[ 31  10   5  37   0  47   3 -22 -16 -21  -3   3  -4  21  12 -17 -14  17
 -18  17   5  11 -27  -8  21   7  33 -34  13  12   8   4  -2   9  -6   2
   8  13  -4  29  12]	3
[ 40 -10   9  18  32  22   0 -28   3 -14   5  18 -17  23  13  -9 -28  20
  11  15  -3  11  -9 -18  28   1  10 -21 -27  32   1  15   0   1  -9   0
 -15  24 -20 -36  -8]	4
[ -6  10  10  13  28  42 -37 -10  12  -2  -1   7 -55  -1  24 -40 -39  16
  17   0   6  -3 -30  21   5  15  18 -45 -61  31 -41   0  19  22 -39   6
  -3  18  -9 -47 -56]	1
[-10  -7 -16 -19   2 -62 -15  56   1  40   5 -37 -19 -53   8   6  -6 -25
   0  31  13  12  44 -12  14   9  22 -20 -11   7 -12 -32   3   7  22 -10
 -17 -20  10   5 -21]	7
[ 16 -15  15  38 -24  -2 -40  -5  14 -39  -4  -7  17  -6   3  22  -8 -13
  -1 -12   8  18 -32  -5 -14  32   0  -1  22 -21  11   8   1  22  13  13
  -1  17 -10  51  18]	6
[  7 -12  33  20 -14 -20 -33  -1   8 -27  -5  17  22 -22  15  24 -28 -46
 -14 -20   2  23 -37  -5 -16  19  13 -23  10   2  12   1  17  37  10  31
 -15  10  -7  36  15]	7
[ 11 -21  15   7 -10 -13 -59 -10   8 -17   0  10 -21 -50 -10   6 -18  -1
 -11  24  19  18  -8  23 -29  28  -3  -2   1   8  23  13  27  22   3  15
 -15  14   5  29  -8]	1
[-28  16 -13  15   7 -16   2  25  20  43  -4 -26 -34 -11   6   0  13  19
  17   4 -14 -14  29 -32  14   1  19  10  -3 -18 -13 -12  10 -14  30 -26
  15   6   6 -22  -4]	6
[-49   3   3  12   8 -36  18  16  13  33  -2 -27 -26   1  15  12 -19 -28
  -5   7   6   6  50  -8  -2  -3  20   9 -16  -7 -29  -3  -8  -3  35  -9
 -31 -12   7  -9   2]	2
[-43  -4 -13  10  48  -9   7  13 -13  51  -8  13  -5 -30   4 -21   5 -42
 -12  50  21 -14  94 -38  -9  -7 -14  17  -7 -24  -4  -1  -1  20  19 -13
 -55  19  -4 -28 -44]	4
[-16   8  -6  18   5 -21   0  41  13  23  -9  -3 -26   5   3 -12  14  -1
  -4   0  -8 -14  18 -19  28   6 -15   6   5 -28  -6 -10  -6  -6  40 -14
   1  15  15  13  -9]	6
[ 65  -5 -38  16 -30  11 -36  35  -8 -45   2 -24 -44  24 -11   7  -4  23
  11 -50 -46  26 -18 -18 -36   3  53 -22 -20 -34  39  -3 -56  30 -28   4
  -8  87 -17 114   6]	3
[  9  -1   3  10  27  -4 -25  32 -12 -20  10  -1 -20  33  10  -2 -11   7
  17  19   4 -14  19  14   1 -52  27   0  11   7   7  -3   4   0   0   7
 -18  38 -26 -26  -6]	0
[-40  15  11  16 -35 -17  21 -26  43  15  -8 -23 -40 -23  17  22 -12  -8
  13  -6  11  14  55 -59   6  24  20 -30 -15 -33 -41  11   2 -15 -19 -27
   6  -9  25 -12 -29]	5
[  7 -18  28  13 -27  -6 -32  -5  -1 -11 -16   7  28 -45  17  18 -24 -47
 -14 -23   7  31 -40 -10 -12  16  -2  -9  18  -1   3   4  16  21   8  28
 -22   3 -10  34  15]	7
[ -3  -5 -17  29 -11  -3   5  27 -14  35 -21  -3 -30   1  22  24  44  30
  28 -33  -1  -8  46 -21  11   1  -7 -12  -4 -25 -12  12  -4   5  13  -9
  -4   2  29  25  -8]	6
[  6  -3  45  26 -34 -39 -50 -52  15 -45  -1   1  36 -22   6  44 -18 -18
  -9 -25  15  37 -32 -12 -26  39  -8 -18  15 -14  15  36   4  41 -32  27
 -19   5  -6  23  16]	5
[  9   2   2  13  14  54  -6  -4  19 -12   4 -18 -16  22  20 -33 -38  17
  15 -22 -13 -11 -38   7  15  17  25 -11 -16  17 -33   6   7   6 -34   7
   9 -19 -17 -34  -3]	0
[ -8 -12  31  15 -23  -3 -15  -9  14 -30  -5  24  29 -18  14  16 -22 -60
 -11 -22   4  17 -28 -14 -16  14  11  -8  11   3   0   0  13  18  23  29
  -4  -5  -6  36  12]	7
[-11 -13  39  17 -16  -1 -43 -12  -2 -27 -13  19  36 -54  20  19 -22 -39
 -14 -20  22  34 -24  -3  -6  34 -18  -9  10   2  20   6   8  20  33  30
 -35 -25  -5  53   9]	7
[ 38  -6  -1  25  10  18 -34  39 -14 -31 -33  27   4   1  -6 -30 -33 -16
  16   1 -18   2 -35 -25  43  26  40   3 -11  37  13  61  -3  10  28  -2
  24  10  -8  39 -51]	1
[-29   1   0   8   3 -44 -14  17  15  11 -21 -21 -48  -5  -6  23   6  -3
  12  -2  12  15  48 -24  29  13 -14 -21 -14 -27 -11   7   9  -2  52  -8
  14  12  18  15 -11]	1
[ 11   6  19   3  31  36  -6 -26  -4 -28   7  36  -5  27  16 -32  -4  29
   1  31  -6  -7  16   7  16 -25  22  -1 -24  43   6  11  15 -14  31  11
 -16   5  -1 -45  -9]	3
[ 22  17  34  20  31  -9 -14 -40  13 -31  -3  -9   4  17  24   8 -31  40
  -6   7  -4   4  -2  -4  29  -5  29 -13 -15  30  -2  38  10 -11  -8   2
  -8  -3  -2 -44 -17]	5
[ 21  17  25   7  -7   7  -6 -15  23 -11 -19  15   3   6  14  -2 -19  21
  29  -2 -16  -7 -12 -29  16   9  42  -2 -12  12  12  28  21 -17   6  -8
   0  -2   2 -31 -10]	5
[-26   2 -30   8  30  -8  34  10  14  45  -2   0 -52  10  11  -1   5  26
  19 -10  11 -11  52 -31   5  11 -11 -11 -26 -11  -8 -19 -12  -7  23 -30
   2   9   6 -11  -9]	4
[-59  -1  -5 -14  -5 -37  31  35  10  72 -23 -12 -16  -1  22   7  -2 -45
 -17  13  -7   7  56 -18  22  -4   3   7   3 -24 -10 -25  20 -18  61 -20
   9  -5  21   1 -17]	7
[ 33 -12  -4  21  21  19   4   1 -13 -12  -6  32 -12  24  28  20 -48  34
  35 -31  12 -14 -41 -25 -27  16  26 -15 -11  12  27 -11  -7  12  -5   3
   8  25 -20  22  19]	4
[103 -15 -13   3  40 -33  20  -3 -20 -11   5  13  -4  75 -12  24  29  69
  -5  39 -45   1  59 -30  31 -19  21  -6  22  31  36  30  18  16  -5  20
   7   8  24 -14  29]	4
[ 16  25  52  22   0  14 -31 -33   4 -41  13  21  15  -1  16   2   4  29
  18 -29   8  -6 -40 -14   1   5  14 -42 -31  14  16  22  -3   5 -60  21
  -5   2   6 -46 -11]	5
[ 10 -56 -44   1 -42   5  35  17   8  65 -11 -49 -41  -7  -5  10   1  -9
 -10 -41 -16   0  19 -12  16   5  -6  18  -8  11 -54  -4   7  -5 -45 -17
  20 -40  34  14  22]	0
[ 25   9   8  22  -6  22  -7 -29   9 -44   3  22  -7  17  18 -14 -32  27
  -6   6  -9  17 -18   7  17  11  39 -18   2  42   6  29   4  15 -17  -4
   4  35 -12 -13 -18]	3
[-54  15  -7  -9   1 -31  23  45   8  20 -16   1 -11  10   7 -11  24 -30
  10  13   8  21  63 -19   9  12 -19  -4   1 -43 -29  15 -19  -4  46 -16
 -20  17  16  -8 -31]	2
[ 22 -17  28  23 -26 -48 -39   2  28 -19 -19   3  13 -14  10  31 -35  -3
  -3 -20  15   2  -8  -7 -14  20   3  14   2 -11  38  27  10   8   9   3
 -25  19   5  32  10]	5
[ 15   1  35  17  -7  11   3 -12   2 -19  11   9  -1  -1  18   2 -29 -24
  -9 -12  -5   3 -36   2  29 -20  33 -35 -13  34  -8 -20   6   3 -28  18
 -11  11 -11 -32  -2]	7
[-26  22  44  20 -10  11  -7 -27  -5 -28  -1  13   7 -12  19  16  16 -33
  50 -17  23  -2  22 -45   0  25  25 -28   4 -32   2  21 -18  -1  29  45
 -40 -19 -18 -22   3]	4
[ 57   7  49  -3  33  15  -1   2  -5 -61  12  17  24  14   4  -9 -16 -23
   0  62  -6  11  25 -26  45 -23  31 -30 -27   2   5  28 -12 -14   2  21
 -55  13   6 -21 -16]	2
[ 10  -8  12  14  -1   0 -29 -18   8 -36 -25  17  18 -14 -11  14 -13 -18
   4 -23 -19   8 -36  36 -11   0   9  34  18  -6  22  36  -1  10  44  11
 -44   6 -23  66  17]	2
[ 31 -18  -4  14  14  10   9   0  22 -46 -17  15 -12  21  43  -1 -81  21
   2 -31  -1   1 -16  -2   8  16  38   0 -30  48 -24  29  -2   2  20  -2
   1  25  -5   4 -13]	3
[ 28  -2 -20 -50  -6  73  11  32  -6  43   1  27 -26  77  38 -61  33 -17
  36  29 -82   3  15  -3 -37 -38  74  41 -67  47 -29 -14  21 -39  27  11
 -11  27  -6 -53 -37]	6
[ -8 -15  27  16  -5   6 -39  -1  24 -40   0   9   1  -4  10   8 -29 -19
   4 -16  16   5 -15  15 -11  31  -9  -3   7 -19  17  17   9  18  14  20
 -18  -9  -4  34  10]	0
[ 14  21 -24 -24  10  29  22  34  10  65  -3   8  -9 -19  12 -44  15  -7
  43  40  15 -54  67   2   5  27  20   0 -52 -45  32  20 -16 -14  43 -29
 -10  -9   4  35 -43]	1
[  3   1  24  26   3  12 -21 -25  27 -51  -2  11  21 -20  -5   5 -14 -24
 -15  -1  10  10 -28  14 -36  27   5  -4  17 -28   3  32   3  21  14  18
 -24   0  -2  57  17]	2
[ 60  12  16  19 -10 -24   2  -3   3 -25  -7 -22  15 -20  28  21 -67  -7
  -8  -2   0  42 -62  32  54  39  60 -33  -5  67   6  34 -18  34 -31 -13
 -50  22 -28  -1  -1]	2
[  7   6  22  33  37  16   8 -28  21 -28   8  37 -27  50   1 -17 -34   9
 -11  53  -8 -21  27  10   7 -46  12   0  11  -7 -10   8  16  -3  15  -2
 -22  14  -5   2  -3]	2
[-32  13  -9  -6   7 -22  28  35  28  23 -13 -19 -17  17   6  -1   0 -13
   5   6  -4  -4  46 -15   1   2   4   7  -5 -50 -17   5 -11 -20  39 -22
   1  13  15  18  -9]	2
[-49  34  14   0  12 -37  -4  52  -5  20  -9 -64   3   4   6  -9   3 -45
 -18 -30  -3 -11  -5  -8  41   6   9  10  25   4 -23 -43  -4  14  16  27
 -21 -39  -4 -33  27]	0
[ 26 -37   8  22  -8 -37 -32  -9  26 -43   5 -23 -12 -39 -10  30 -21  -5
 -13 -36  31  19 -33 -13 -16  43 -16  -8   4  16  -9   0  -1  11  -5  29
  -4 -13   7  28  35]	4
[ 13  -2  22  30  41  10 -37  -9 -26 -47 -10 -23  57   7  -2   3  -4 -44
 -42  48  34  35 -16 -47 -46  13   3 -26  27 -26 -13 -19  18  42   2  32
 -14   6  -5  27  22]	5
[ 14 -21  34  12 -28   8 -15 -36  22 -30   2  29  11  15   8  15 -20 -47
  -1 -15   2  17 -20  -6 -20  39   4  -5 -10   3  21  -1   4  24  -6  34
 -30   6  -9  20  15]	4
[-44 -21  17 -10 -33  -1 -21 -37 -16 -16   7 -26  20   9  14  31  -4 -49
   3 -24  13  14 -11  26 -40   2  22   0 -14 -14 -10 -29  -9  14  -2  34
  -6  -5 -15  10  16]	3
[ 31  -4   7  29   4  24 -18  -1  10 -31  10  -1 -25   9  16  -9 -18  36
  11   6  -7  11 -23 -10  16  11  22 -17 -11  24 -17   4  -3  -7  -2   0
   4  11  -4 -12  -9]	6
[-19  -6  23  12 -24 -56   1  13  20  11 -39 -35 -32   0   7  38 -14  18
  -4 -35  -4  -1  22   6  39  17  15  -3   8 -20   1  -1   8  -7  -3   0
 -28   6  37 -36  -9]	5
[  0   3  34  19 -13 -15 -57   9   8 -28 -26  10  30 -23  11  28 -11 -29
  11 -47  -8  14 -44 -10 -15  19   6  -8  19 -35  38  10  15  27  39  36
 -12  12 -17  62  23]	7
[ -9 -17  22  -1 -19 -39  -6 -22  23 -19  -4  16  28 -45   2  40  -7 -38
  -8 -32  25  14 -12   1  -6  51 -14  11   3  20  31  14   3  11  19  11
 -19  -9   6  18  14]	4
[ 29 -17   5  22 -48  30  25   6   6  13  -4  31  -2   4  12 -22 -10  -5
   8 -23 -11 -10 -14   0  23   4  14 -11  11  11  -5  14  -5   5 -36   3
  -3   9   1 -17 -12]	7
[ 11 -12  22  24  24  -9 -22  -8  18 -13  -2  32   3  -8   9  24 -13  -1
 -14  -9  19   6 -19 -19 -17  26  -8  -9 -16   9  53  14  17   5  19   3
   5  23  11  31  15]	4
[-21 -13 -14   3 -21   1  22  -2  -1  48  -1  16 -52 -31  -8   7   0  -9
  18  10   0   5  37 -56   2   6  -2  -7  -7 -34   8 -18 -12 -15 -14 -29
  -4  25   7   4 -16]	4
[ -6 -25  28  12  -9   2 -42  16   1 -31  -4  -2   7  20  15  10 -43 -33
 -12  -7  -1  18 -13  -1 -13  34   6  13  10  -7  22   1   4  17  24  36
 -19 -29   4  54  20]	0
[-13  13 -12   5  35 -34  10  14  18  10  -4 -27 -23  17  -4  16   9  48
  11   9   2 -19  60 -45 -11  -3  15  -6 -10 -19  -4 -26  12  -8  23 -18
  16 -19  29 -14  10]	5
[-54   2 -19  13  10 -28  25  50  22  24   3  -8 -48  17  -1   1   2   5
   9 -18   7 -28  51 -20  15 -12   0   6   4 -23  -6  -4  -8 -20  28 -30
  28   5  18  -8  -7]	0
[-12   7   2   2   7 -44   3  13   3  19 -10 -16 -13  -9   8  13   3  14
   5 -10   7  -8  36 -31   4  -2  -5   1  -7 -24  -6   5 -12 -10  13 -10
  -9  -5  16  -2  -7]	5
[ 29  -4  33  28  14  32 -10 -33  21 -49   7  26  -9  27   2 -10 -29  -1
   6   6  -2   3 -26 -24  34   6  19 -28 -21  32   4   8   6  -4 -28  10
   3  15 -10 -33 -15]	4
[ 29 -13  32  17 -19 -37 -25 -14  25 -45 -19  12  11  -9   6  32 -23  -7
  -9 -33   9   9 -21 -19 -16  20  -8  -5  12 -13   4  21  11  14   1  23
 -20   9  16  32  21]	5
[-36  11 -26  10  -2 -39  10  60  -4  33 -26 -17 -61 -18   8  -2  11  11
  22 -27  -2 -23  -5   4  32   3  14   5  24 -21 -37 -13 -15 -23  61 -16
   7   3  10  11 -21]	6
[ 44  -4  10  26   1  31  -9   2  15   4   9  37 -24  26  16 -33  -5  19
  19  24 -21 -15 -16 -15  16  -7  16  -8 -19   7  -8  27  12 -10   6   0
   0  22  -1 -19 -11]	6
[-58  13   4   2  22 -13   7  33 -19  31 -22 -27 -31 -25  11  10 -15 -17
   9   5  19  -2  43 -22  30  29  23 -15 -26  -8  -2 -19 -10  -5  52  -8
  -7 -23  19   0 -28]	1
[-34 -10   3  -3 -32 -47  -4 -15 -36  52 -33  -8  -5 -27  28  49 -14 -30
  19 -43  10  15   5 -30   2 -13 -23   8  -2 -34 -16   5 -21  -1   6 -10
 -22  -2 -10  40  -4]	5
[ 23 -28  13  14  -1  37  14 -34  19 -14   6  20 -17  24   7 -15 -35  -2
   4  13  -8   9   4 -20  29   6  18  -1 -32  48 -13   8   5 -15 -31  -5
  -3  10  -6 -57 -25]	4
[ 37  14  16  24   3  -1  -7  -4  26 -19   9  20   0  10  21   1 -23 -13
 -39  49  -7  10 -18   6 -13  34  33 -10  27   0  26   1  23  19  27   2
  -3  20   8  62  10]	6
